Below are the code and all the weights of a small trained network. Each question names an input and a class and asks about switching units off, where a switched-off unit gives its printed mean instead of its output.

import numpy as np


def w(rows, s, z=0):
    codes = np.array(rows[::2]) - 128.0
    scale = np.full(codes.shape[1], s)
    scale[-1] = z or s
    return codes * scale


def norm(h):
    return h / np.sqrt((h * h).mean(-1, keepdims=True) + 1e-5)


def f(y):
    return y / 2 * (1 + np.tanh(0.7978845608 * (y + 0.044715 * y**3)))


def log_softmax(a):
    a = a - a.max(-1, keepdims=True)
    return a - np.log(np.exp(a).sum(-1, keepdims=True))


def net(x, mask):
    res = np.array(x, float).reshape(1, 2) / 4 @ E
    u = 0
    for l in range(3):
        y = f(norm(res) @ A[l][:, :-1].T + A[l][:, -1])
        res = res + np.where(mask[u : u + 6], y, B[l][:, -1]) @ B[l][:, :-1]
        u += 6
    return log_softmax(norm(res)[-1] @ U[:, :-1].T + U[:, -1])


A, B = {}, {}
E = w([
[109,250,57,45,194,127,60,2,182,155],'x0',
[249,19,158,167,186,116,90,185,170,213],'x1',
],0.0099)
A[0] = w([
[184,131,171,85,198,145,126,190,153,179,64],'0.n1',
[108,114,121,168,129,159,74,181,155,199,240],'0.n2',
[97,97,129,167,145,177,145,125,180,212,58],'0.n3',
[188,46,200,105,103,80,153,225,52,127,147],'0.n4',
[104,186,187,98,150,140,38,99,229,166,145],'0.n5',
[2,105,109,111,159,140,97,98,69,31,250],'0.n6',
],0.0066,0.0012)
B[0] = w([
[191,12,167,212,163,197,73,7,148,108,179],'0.n1',
[108,245,121,193,160,142,179,85,173,52,164],'0.n2',
[102,150,95,102,160,163,178,86,95,149,142],'0.n3',
[40,166,145,111,107,43,76,130,113,139,254],'0.n4',
[40,190,127,233,3,47,126,251,119,107,202],'0.n5',
[175,136,189,157,207,199,89,108,57,155,230],'0.n6',
],0.0062,0.008)
A[1] = w([
[127,218,53,80,153,55,119,140,207,176,3],'1.n1',
[47,156,118,110,47,94,164,93,130,84,151],'1.n2',
[152,153,149,104,179,150,61,182,80,224,154],'1.n3',
[109,154,1,39,127,167,59,74,192,142,185],'1.n4',
[131,72,143,123,66,131,252,227,113,147,70],'1.n5',
[121,125,71,58,163,54,60,46,213,153,112],'1.n6',
],0.007,0.0019)
B[1] = w([
[99,130,213,84,98,24,124,138,121,178,195],'1.n1',
[185,26,96,182,208,197,89,135,127,157,254],'1.n2',
[86,118,106,209,161,75,59,72,255,123,157],'1.n3',
[170,33,215,61,88,103,211,185,123,114,218],'1.n4',
[94,206,142,58,80,18,191,117,205,186,196],'1.n5',
[101,97,182,102,96,38,207,185,65,171,197],'1.n6',
],0.0087,0.0057)
A[2] = w([
[79,144,121,64,135,220,134,159,126,80,88],'2.n1',
[139,114,99,102,81,221,186,76,90,105,130],'2.n2',
[144,143,95,99,138,222,191,134,53,95,123],'2.n3',
[129,109,162,127,85,124,194,178,157,125,146],'2.n4',
[151,94,122,172,153,144,63,116,110,187,253],'2.n5',
[245,63,88,122,156,103,76,161,171,155,10],'2.n6',
],0.012,0.0026)
B[2] = w([
[211,60,112,145,110,154,138,59,151,148,190],'2.n1',
[212,45,92,134,213,187,95,34,157,170,186],'2.n2',
[200,98,85,157,200,175,96,23,249,213,214],'2.n3',
[95,195,146,26,102,129,159,148,91,161,232],'2.n4',
[123,212,39,110,101,191,146,132,101,30,255],'2.n5',
[212,2,153,104,231,185,116,26,172,210,200],'2.n6',
],0.009,0.0076)
U = w([
[81,114,185,67,80,55,180,175,84,161,237],'0',
[220,62,88,157,185,179,129,37,149,148,131],'1',
[93,181,33,178,87,157,114,135,81,2,6],'2',
],0.01,0.002)

Each question gives the input, the list of numbers given to net, and the class t.
The units are the neurons (one row each of A and B). Each row of codes is followed by its name. A weight is (code - 128) times the scale printed after its matrix; where a second scale follows, it is the last column's (A, B and U).
mask holds one flag per neuron, layer by layer. A switched-off neuron (its flag False) gives its mean, the last column of its row in B, instead of its output. The means were averaged over made-up inputs and are rounded, as every weight is.
A unit's drop is (log p(t) with every unit on - log p(t) with that unit switched off) / (log p(t) with every unit on - log p(t) with every unit switched off).
unit that matters most: the unit with the biggest drop
top k neurons: the k neurons with the biggest drops, biggest first
top k neurons in layer l: the k neurons of layer l with the biggest drops, biggest first
drop of u: that unit's drop, to one decimal
input [-6,-7], class 1: unit that matters most	0.n5
input [1,-2], class 2: top 2 neurons	(0.n6 1.n3)
input [3,-3], class 2: top 2 neurons in layer 1	(1.n2 1.n5)
input [3,3], class 2: top 3 neurons	(0.n5 0.n1 1.n2)
input [-5,5], class 0: top 4 neurons	(0.n6 1.n2 1.n5 0.n4)
input [2,-3], class 2: top 2 neurons	(1.n3 0.n6)
input [-3,-3], class 2: top 3 neurons	(1.n4 0.n2 1.n6)
input [-4,-3], class 0: top 3 neurons	(1.n5 0.n1 2.n5)
input [-3,2], class 2: top 2 neurons in layer 1	(1.n4 1.n6)
input [7,7], class 0: top 2 neurons	(0.n6 1.n6)
input [-1,-2], class 2: top 2 neurons	(0.n6 1.n3)
input [0,1], class 2: drop of 1.n4	0.1
input [7,-2], class 0: drop of 0.n4	0.0
input [-1,1], class 2: top neuron	(1.n4)
input [2,1], class 2: drop of 0.n5	1.0
